Below is a small trained network, with its code and all its weights. Each question gives an input and a target symbol and asks what happens when units are switched off, that is, made to give their printed mean instead of their output.

import numpy as np


def w(rows, s, z=0):
    codes = np.array(rows[::2]) - 128.0
    scale = np.full(codes.shape[1], s)
    scale[-1] = z or s
    return codes * scale


def f(y):
    return y / 2 * (1 + np.tanh(0.7978845608 * (y + 0.044715 * y**3)))


def softmax(a):
    e = np.exp(a - a.max(-1, keepdims=True))
    return e / e.sum(-1, keepdims=True)


def log_softmax(a):
    a = a - a.max(-1, keepdims=True)
    return a - np.log(np.exp(a).sum(-1, keepdims=True))


def net(x, mask):
    ids = ['ΛΩαβδμξ'.index(c) for c in x.split()]
    T = len(ids)
    res = E[ids] + P[:T]
    q, k, v = (res @ M[0].T for M in (Q, K, V))
    z = softmax(np.where(np.tri(T) > 0, q @ k.T / 4**0.5, -1e9)) @ v
    res = res + np.where(mask[0], z, O[0][:, -1]) @ O[0][:, :-1]
    y = f(res @ A[0][:, :-1].T + A[0][:, -1])
    res = res + np.where(mask[1:13], y, B[0][:, -1]) @ B[0][:, :-1]
    return log_softmax(res[-1] @ U[:, :-1].T + U[:, -1])


Q, K, V, O, A, B = {}, {}, {}, {}, {}, {}
E = w([
[239,168,79,154,149],'Λ',
[91,189,115,12,78],'Ω',
[82,186,169,87,7],'α',
[120,18,147,64,64],'β',
[128,116,95,38,85],'δ',
[205,118,120,188,26],'μ',
[108,203,202,136,153],'ξ',
],0.013)
P = w([
[110,150,77,86,8],'0',
[167,68,128,62,114],'1',
[171,95,142,63,122],'2',
[160,108,143,79,123],'3',
[155,121,144,89,127],'4',
[149,124,146,101,126],'5',
[142,131,147,110,129],'6',
[130,138,144,116,129],'7',
[125,140,143,126,127],'8',
[115,140,141,136,126],'9',
[115,142,134,143,120],'10',
[123,139,126,153,112],'11',
],0.013)
Q[0] = w([
[174,96,132,222,230],'H0',
[162,90,94,110,255],'H0',
[70,107,91,138,187],'H0',
[128,81,215,157,126],'H0',
],0.0099)
K[0] = w([
[240,194,51,27,122],'H0',
[216,72,2,56,37],'H0',
[147,48,113,34,19],'H0',
[63,162,119,117,113],'H0',
],0.0061)
V[0] = w([
[146,177,63,196,254],'H0',
[175,85,172,77,151],'H0',
[34,116,223,162,167],'H0',
[186,92,166,146,124],'H0',
],0.0099)
O[0] = w([
[192,220,91,135,122,2],'H0',
[188,60,34,226,33,158],'H0',
[254,155,197,22,124,86],'H0',
[94,116,241,126,210,132],'H0',
],0.007,0.0093)
A[0] = w([
[103,36,105,76,83,27],'N0',
[52,126,150,146,56,136],'N1',
[175,169,205,114,182,187],'N2',
[102,84,145,177,85,2],'N3',
[117,152,85,205,203,7],'N4',
[127,8,181,153,192,158],'N5',
[109,83,216,109,136,134],'N6',
[249,94,78,55,157,231],'N7',
[137,174,162,118,61,123],'N8',
[174,139,83,155,66,158],'N9',
[107,133,144,52,123,86],'N10',
[159,119,117,174,100,93],'N11',
],0.011,0.0051)
B[0] = w([
[201,152,143,125,50,254],'N0',
[137,180,93,146,207,253],'N1',
[200,86,156,178,2,165],'N2',
[208,146,156,50,151,166],'N3',
[243,158,253,99,32,145],'N4',
[13,95,118,89,203,228],'N5',
[209,153,120,174,163,221],'N6',
[19,66,210,184,116,177],'N7',
[147,106,51,133,179,175],'N8',
[87,110,125,131,206,167],'N9',
[92,161,143,166,130,176],'N10',
[105,192,177,102,182,139],'N11',
],0.0094,0.0079)
U = w([
[1,151,120,119,210,221],'Λ',
[59,147,252,126,103,249],'Ω',
[237,166,194,125,119,151],'α',
[105,62,40,104,76,153],'β',
[94,174,180,64,122,2],'δ',
[145,123,153,42,125,73],'μ',
[73,141,79,112,81,46],'ξ',
],0.0096,0.0033)

Each question gives the input, a string of symbols that net reads in full, and the target symbol t.
The units are the heads (4 rows each of Q, K, V and O) and the neurons (one row each of A and B). Each row of codes is followed by its name. A weight is (code - 128) times the scale printed after its matrix; where a second scale follows, it is the last column's (O, A, B and U).
mask holds one flag per unit, heads first, then neurons. A switched-off unit (its flag False) gives its mean, the last column of its rows in O or B, instead of its output. The means were averaged over made-up inputs and are rounded, as every weight is.
A unit's drop is (log p(t) with every unit on - log p(t) with that unit switched off) / (log p(t) with every unit on - log p(t) with every unit switched off).
The circuit of an input: a set's keep is (log p(t) with only the set's units on - log p(t) with every unit switched off) / (log p(t) with every unit on - log p(t) with every unit switched off). Starting from the 12 units with the biggest drops (on a tie, the unit counted first), units are removed one at a time, each time the one whose removal leaves the highest keep (on an exact tie, the one counted first), for as long as the keep stays at least 0.8.
circuit, biggest first: the units of the circuit, biggest drop first
k most important neurons: the k neurons with the biggest drops, biggest first
drop of u: that unit's drop, to one decimal
input Ω μ μ Λ, target Λ: 2 most important neurons : (N0 N5)
input μ Λ Λ Ω δ ξ μ β Ω α, target α: 2 most important neurons : (N5 N7)
input μ Λ μ Ω, target Λ: 4 most important neurons : (N1 N2 N4 N5)
input μ Ω α ξ β Λ β Λ, target Ω: 4 most important neurons : (N4 N1 N8 N6)
input β Ω ξ, target Λ: circuit, biggest first : (N0)
input β μ μ δ, target Λ: circuit, biggest first : (N5 H0)
input ξ Λ ξ δ Λ α ξ ξ δ, target Ω: circuit, biggest first : (H0 N7)
input δ ξ δ δ α ξ Ω Λ ξ ξ, target α: circuit, biggest first : (H0 N5)
input Ω μ δ Λ, target Λ: circuit, biggest first : (N0 H0)
input β ξ β, target Ω: 3 most important neurons : (N5 N0 N7)
input Ω α ξ Ω, target Ω: 2 most important neurons : (N7 N10)
input μ μ Ω, target Λ: 2 most important neurons : (N5 N1)
input ξ β β, target Ω: 3 most important neurons : (N0 N5 N7)
input ξ ξ β δ Λ ξ ξ ξ Ω Ω ξ ξ, target α: 2 most important neurons : (N5 N2)
input Ω β Ω Ω Λ β β, target μ: 4 most important neurons : (N0 N5 N3 N7)
input α Ω β β, target μ: 4 most important neurons : (N0 N5 N3 N6)
input δ α ξ α α μ δ Ω μ μ Λ Λ, target Ω: 3 most important neurons : (N4 N6 N1)
input ξ β α μ μ Λ μ, target Λ: drop of N7 : 0.0
input ξ α μ α ξ δ, target Ω: drop of N7 : 0.7
input α ξ μ, target Ω: drop of H0 : 0.3
